Below are the code and all the weights of a small trained network. Each question names an input and a target symbol and asks about switching units off, where a switched-off unit gives its printed mean instead of its output.

import numpy as np


def w(rows, s, z=0):
    codes = np.array(rows[::2]) - 128.0
    scale = np.full(codes.shape[1], s)
    scale[-1] = z or s
    return codes * scale


def norm(h):
    return h / np.sqrt((h * h).mean(-1, keepdims=True) + 1e-5)


def f(y):
    return np.maximum(y, 0)


def softmax(a):
    e = np.exp(a - a.max(-1, keepdims=True))
    return e / e.sum(-1, keepdims=True)


def log_softmax(a):
    a = a - a.max(-1, keepdims=True)
    return a - np.log(np.exp(a).sum(-1, keepdims=True))


def net(x, mask):
    ids = ['ΛΦΩβγδεζηθμξπστ'.index(c) for c in x.split()]
    T = len(ids)
    res = E[ids] + P[:T]
    u = 0
    for l in range(3):
        q, k, v = (norm(res) @ M[l].T for M in (Q, K, V))
        z = softmax(np.where(np.tri(T) > 0, q @ k.T / 3**0.5, -1e9)) @ v
        res = res + np.where(mask[u], z, O[l][:, -1]) @ O[l][:, :-1]
        u += 1
        y = f(norm(res) @ A[l][:, :-1].T + A[l][:, -1])
        res = res + np.where(mask[u : u + 12], y, B[l][:, -1]) @ B[l][:, :-1]
        u += 12
    return log_softmax(norm(res)[-1] @ U[:, :-1].T + U[:, -1])


Q, K, V, O, A, B = {}, {}, {}, {}, {}, {}
E = w([
[115,148,132],'Λ',
[138,92,134],'Φ',
[100,154,122],'Ω',
[140,199,157],'β',
[161,142,116],'γ',
[98,109,183],'δ',
[116,62,162],'ε',
[100,157,120],'ζ',
[106,119,94],'η',
[153,242,122],'θ',
[147,129,52],'μ',
[125,84,5],'ξ',
[96,117,86],'π',
[68,85,105],'σ',
[118,110,58],'τ',
],0.018)
P = w([
[28,132,223],'0',
[3,81,73],'1',
[35,96,81],'2',
[44,129,86],'3',
[57,147,93],'4',
[67,153,95],'5',
],0.0022)
Q[0] = w([
[255,52,166],'0.h1',
[198,163,101],'0.h1',
[163,191,37],'0.h1',
],0.0067)
K[0] = w([
[240,1,156],'0.h1',
[223,152,129],'0.h1',
[207,178,76],'0.h1',
],0.0061)
V[0] = w([
[62,104,120],'0.h1',
[136,2,172],'0.h1',
[7,145,148],'0.h1',
],0.0038)
O[0] = w([
[113,119,79,134],'0.h1',
[253,68,138,7],'0.h1',
[47,159,45,129],'0.h1',
],0.0049,0.0012)
A[0] = w([
[93,124,106,105],'0.n1',
[132,141,105,144],'0.n2',
[165,110,77,97],'0.n3',
[129,102,5,148],'0.n4',
[163,147,45,156],'0.n5',
[91,114,138,216],'0.n6',
[100,125,138,37],'0.n7',
[108,165,153,91],'0.n8',
[132,71,140,1],'0.n9',
[47,70,214,47],'0.n10',
[93,66,126,136],'0.n11',
[149,137,106,140],'0.n12',
],0.019,0.0034)
B[0] = w([
[127,103,182,185],'0.n1',
[115,125,132,168],'0.n2',
[75,92,98,183],'0.n3',
[148,31,141,255],'0.n4',
[51,97,107,236],'0.n5',
[164,124,151,198],'0.n6',
[127,102,142,145],'0.n7',
[98,102,52,159],'0.n8',
[88,191,168,156],'0.n9',
[254,102,99,208],'0.n10',
[171,180,174,217],'0.n11',
[121,131,151,172],'0.n12',
],0.032,0.0076)
Q[1] = w([
[84,161,47],'1.h1',
[249,188,128],'1.h1',
[201,13,11],'1.h1',
],0.017)
K[1] = w([
[99,174,58],'1.h1',
[232,232,161],'1.h1',
[211,68,3],'1.h1',
],0.017)
V[1] = w([
[129,152,144],'1.h1',
[177,60,140],'1.h1',
[255,247,248],'1.h1',
],0.0072)
O[1] = w([
[116,98,118,106],'1.h1',
[103,179,133,181],'1.h1',
[21,14,3,1],'1.h1',
],0.008,0.0059)
A[1] = w([
[109,212,77,80],'1.n1',
[130,131,126,101],'1.n2',
[246,170,204,167],'1.n3',
[120,137,105,36],'1.n4',
[116,137,91,10],'1.n5',
[127,125,62,8],'1.n6',
[61,212,157,4],'1.n7',
[174,52,164,150],'1.n8',
[115,134,100,44],'1.n9',
[178,111,190,147],'1.n10',
[166,191,108,131],'1.n11',
[122,168,99,107],'1.n12',
],0.012,0.003)
B[1] = w([
[117,232,3,145],'1.n1',
[120,129,141,128],'1.n2',
[69,41,30,250],'1.n3',
[107,110,147,129],'1.n4',
[106,104,166,129],'1.n5',
[112,70,157,129],'1.n6',
[232,185,238,168],'1.n7',
[22,190,114,254],'1.n8',
[102,115,157,129],'1.n9',
[78,159,158,219],'1.n10',
[135,169,5,153],'1.n11',
[129,180,67,136],'1.n12',
],0.019,0.0079)
Q[2] = w([
[108,253,106],'2.h1',
[147,127,136],'2.h1',
[103,55,122],'2.h1',
],0.013)
K[2] = w([
[214,255,38],'2.h1',
[142,119,186],'2.h1',
[52,59,91],'2.h1',
],0.0072)
V[2] = w([
[79,135,135],'2.h1',
[132,107,131],'2.h1',
[1,145,129],'2.h1',
],0.0081)
O[2] = w([
[161,179,133,174],'2.h1',
[98,147,116,145],'2.h1',
[227,253,148,252],'2.h1',
],0.0063,0.0044)
A[2] = w([
[123,106,5,50],'2.n1',
[119,218,207,80],'2.n2',
[123,213,81,78],'2.n3',
[152,119,70,87],'2.n4',
[127,243,208,118],'2.n5',
[94,135,220,117],'2.n6',
[176,17,166,2],'2.n7',
[52,109,75,36],'2.n8',
[199,68,94,157],'2.n9',
[120,49,171,117],'2.n10',
[219,145,186,214],'2.n11',
[157,133,113,93],'2.n12',
],0.016,0.0026)
B[2] = w([
[47,149,193,201],'2.n1',
[157,120,29,220],'2.n2',
[239,139,164,163],'2.n3',
[79,142,157,162],'2.n4',
[145,130,4,231],'2.n5',
[22,151,106,254],'2.n6',
[226,215,144,224],'2.n7',
[55,169,142,223],'2.n8',
[112,47,63,201],'2.n9',
[202,165,159,236],'2.n10',
[35,133,156,183],'2.n11',
[104,110,147,137],'2.n12',
],0.033,0.0078)
U = w([
[34,155,168,152],'Λ',
[104,147,26,141],'Φ',
[137,121,129,73],'Ω',
[154,250,130,30],'β',
[140,126,130,80],'γ',
[168,22,66,96],'δ',
[80,30,101,50],'ε',
[141,126,129,84],'ζ',
[149,163,181,133],'η',
[188,188,84,68],'θ',
[98,28,172,93],'μ',
[148,59,173,176],'ξ',
[151,178,196,127],'π',
[235,116,128,255],'σ',
[147,102,194,179],'τ',
],0.023,0.0058)

Each question gives the input, a string of symbols that net reads in full, and the target symbol t.
The units are the heads (3 rows each of Q, K, V and O) and the neurons (one row each of A and B). Each row of codes is followed by its name. A weight is (code - 128) times the scale printed after its matrix; where a second scale follows, it is the last column's (O, A, B and U).
mask holds one flag per unit, layer by layer, with each layer's heads first. A switched-off unit (its flag False) gives its mean, the last column of its rows in O or B, instead of its output. The means were averaged over made-up inputs and are rounded, as every weight is.
A unit's drop is (log p(t) with every unit on - log p(t) with that unit switched off) / (log p(t) with every unit on - log p(t) with every unit switched off).
most important unit: the unit with the biggest drop
k most important neurons: the k neurons with the biggest drops, biggest first
top k neurons in layer l: the k neurons of layer l with the biggest drops, biggest first
drop when u is switched off: that unit's drop, to one decimal
input γ η η γ Φ, target Λ: top neuron in layer 0	0.n11
input γ σ π, target π: top 2 neurons in layer 2	2.n7; 2.n10
input μ σ σ β γ, target Λ: top 2 neurons in layer 0	0.n5; 0.n11
input γ γ π δ Φ θ, target θ: 3 most important neurons	0.n4; 0.n10; 1.n7
input γ ζ ε, target ε: 3 most important neurons	0.n10; 2.n9; 2.n1
input Φ η Φ θ, target θ: 4 most important neurons	0.n4; 0.n10; 2.n3; 1.n7
input γ Φ Ω ξ, target ξ: 2 most important neurons	0.n4; 0.n5
input γ γ Λ β, target β: 4 most important neurons	0.n4; 0.n10; 0.n8; 0.n5
input Φ Φ δ γ, target Λ: 3 most important neurons	0.n11; 0.n5; 0.n3
input γ σ γ μ, target μ: 2 most important neurons	0.n4; 0.n5
input γ π ζ, target Λ: 4 most important neurons	0.n4; 0.n6; 1.n7; 0.n9
input Φ η σ β, target β: 4 most important neurons	0.n4; 0.n10; 0.n5; 2.n3
input σ Ω Λ, target Λ: 3 most important neurons	1.n8; 1.n7; 0.n5
input ε β Ω, target Λ: most important unit	1.n8
input ε γ ε, target ε: top 2 neurons in layer 0	0.n10; 0.n5
input σ σ τ γ Φ, target Λ: top 2 neurons in layer 0	0.n5; 0.n4
input γ γ τ, target τ: drop when 1.n8 is switched off	0.1
input γ β δ Φ Ω, target Λ: drop when 0.h1 is switched off	0.0
input γ σ ζ, target Λ: drop when 1.n7 is switched off	0.2
input γ Φ γ ξ Ω σ, target σ: most important neuron	2.n7
